Below are the code and all the weights of a small trained network. Each question names an input and a target symbol and asks about switching units off, where a switched-off unit gives its printed mean instead of its output.

import numpy as np


def w(rows, s, z=0):
    codes = np.array(rows[::2]) - 128.0
    scale = np.full(codes.shape[1], s)
    scale[-1] = z or s
    return codes * scale


def f(y):
    return np.maximum(y, 0)


def softmax(a):
    e = np.exp(a - a.max(-1, keepdims=True))
    return e / e.sum(-1, keepdims=True)


def log_softmax(a):
    a = a - a.max(-1, keepdims=True)
    return a - np.log(np.exp(a).sum(-1, keepdims=True))


def net(x, mask):
    ids = ['αημπφω'.index(c) for c in x.split()]
    T = len(ids)
    res = E[ids] + P[:T]
    q, k, v = (res @ M[0].T for M in (Q, K, V))
    z = softmax(np.where(np.tri(T) > 0, q @ k.T / 4**0.5, -1e9)) @ v
    res = res + np.where(mask[0], z, O[0][:, -1]) @ O[0][:, :-1]
    y = f(res @ A[0][:, :-1].T + A[0][:, -1])
    res = res + np.where(mask[1:13], y, B[0][:, -1]) @ B[0][:, :-1]
    return log_softmax(res[-1] @ U[:, :-1].T + U[:, -1])


Q, K, V, O, A, B = {}, {}, {}, {}, {}, {}
E = w([
[101,154,221,65],'α',
[170,167,157,139],'η',
[121,98,253,38],'μ',
[56,199,60,130],'π',
[45,107,88,209],'φ',
[192,76,192,100],'ω',
],0.016)
P = w([
[166,152,51,101],'0',
[34,74,137,254],'1',
[176,115,141,224],'2',
[148,192,245,84],'3',
[171,56,72,53],'4',
[201,92,145,238],'5',
],0.0087)
Q[0] = w([
[125,126,86,52],'head 0',
[95,87,98,127],'head 0',
[61,66,138,249],'head 0',
[196,120,121,159],'head 0',
],0.015)
K[0] = w([
[101,132,118,62],'head 0',
[105,154,177,146],'head 0',
[108,144,204,249],'head 0',
[200,169,102,106],'head 0',
],0.017)
V[0] = w([
[164,148,138,109],'head 0',
[121,206,132,69],'head 0',
[117,4,68,52],'head 0',
[204,116,85,160],'head 0',
],0.013)
O[0] = w([
[62,186,153,154,98],'head 0',
[20,219,108,167,112],'head 0',
[124,2,140,221,104],'head 0',
[173,168,155,210,3],'head 0',
],0.0095,0.0049)
A[0] = w([
[178,125,197,184,2],'neuron 0',
[176,148,231,141,209],'neuron 1',
[57,147,140,142,120],'neuron 2',
[168,129,17,175,166],'neuron 3',
[125,69,196,72,122],'neuron 4',
[72,107,120,203,26],'neuron 5',
[175,139,70,171,82],'neuron 6',
[121,30,126,124,46],'neuron 7',
[184,184,252,199,56],'neuron 8',
[212,145,157,88,76],'neuron 9',
[194,74,61,117,154],'neuron 10',
[163,186,116,185,34],'neuron 11',
],0.011,0.0037)
B[0] = w([
[69,134,173,123,167],'neuron 0',
[126,149,145,9,224],'neuron 1',
[116,149,137,189,187],'neuron 2',
[232,124,103,196,160],'neuron 3',
[162,93,110,247,248],'neuron 4',
[194,144,162,128,133],'neuron 5',
[212,82,158,124,145],'neuron 6',
[153,220,118,36,195],'neuron 7',
[134,82,8,147,198],'neuron 8',
[147,173,145,184,178],'neuron 9',
[18,100,146,100,190],'neuron 10',
[52,154,187,93,135],'neuron 11',
],0.015,0.012)
U = w([
[17,166,242,46,138],'α',
[145,219,87,58,23],'η',
[16,51,139,212,167],'μ',
[95,165,1,154,3],'π',
[225,164,169,126,226],'φ',
[43,42,11,58,133],'ω',
],0.0055,0.003)

Each question gives the input, a string of symbols that net reads in full, and the target symbol t.
The units are the heads (4 rows each of Q, K, V and O) and the neurons (one row each of A and B). Each row of codes is followed by its name. A weight is (code - 128) times the scale printed after its matrix; where a second scale follows, it is the last column's (O, A, B and U).
mask holds one flag per unit, heads first, then neurons. A switched-off unit (its flag False) gives its mean, the last column of its rows in O or B, instead of its output. The means were averaged over made-up inputs and are rounded, as every weight is.
A unit's drop is (log p(t) with every unit on - log p(t) with that unit switched off) / (log p(t) with every unit on - log p(t) with every unit switched off).
The circuit of an input: a set's keep is (log p(t) with only the set's units on - log p(t) with every unit switched off) / (log p(t) with every unit on - log p(t) with every unit switched off). Starting from the 12 units with the biggest drops (on a tie, the unit counted first), units are removed one at a time, each time the one whose removal leaves the highest keep (on an exact tie, the one counted first), for as long as the keep stays at least 0.8.
units of the circuit, in order: the units of the circuit, biggest drop first
k most important neurons: the k neurons with the biggest drops, biggest first
drop of u: that unit's drop, to one decimal
input μ π φ π, target α: 4 most important neurons => [neuron 4; neuron 8; neuron 3; neuron 9]
input μ α α ω, target μ: units of the circuit, in order => [head 0]
input π α μ π ω, target α: units of the circuit, in order => [neuron 8; neuron 10]
input α φ φ, target φ: 2 most important neurons => [neuron 7; neuron 3]
input α η π, target η: 2 most important neurons => [neuron 4; neuron 11]
input ω μ φ α μ φ, target φ: 2 most important neurons => [neuron 3; neuron 6]
input α φ α η, target α: 2 most important neurons => [neuron 4; neuron 3]
input μ μ μ μ, target μ: 3 most important neurons => [neuron 4; neuron 7; neuron 2]
input η ω α ω, target η: 2 most important neurons => [neuron 8; neuron 1]
input μ φ ω, target ω: 3 most important neurons => [neuron 8; neuron 1; neuron 10]
input φ φ π, target φ: drop of neuron 3 => 0.9
input α η μ α α, target μ: drop of neuron 1 => 0.3
input μ α μ π ω, target α: drop of neuron 7 => 0.8
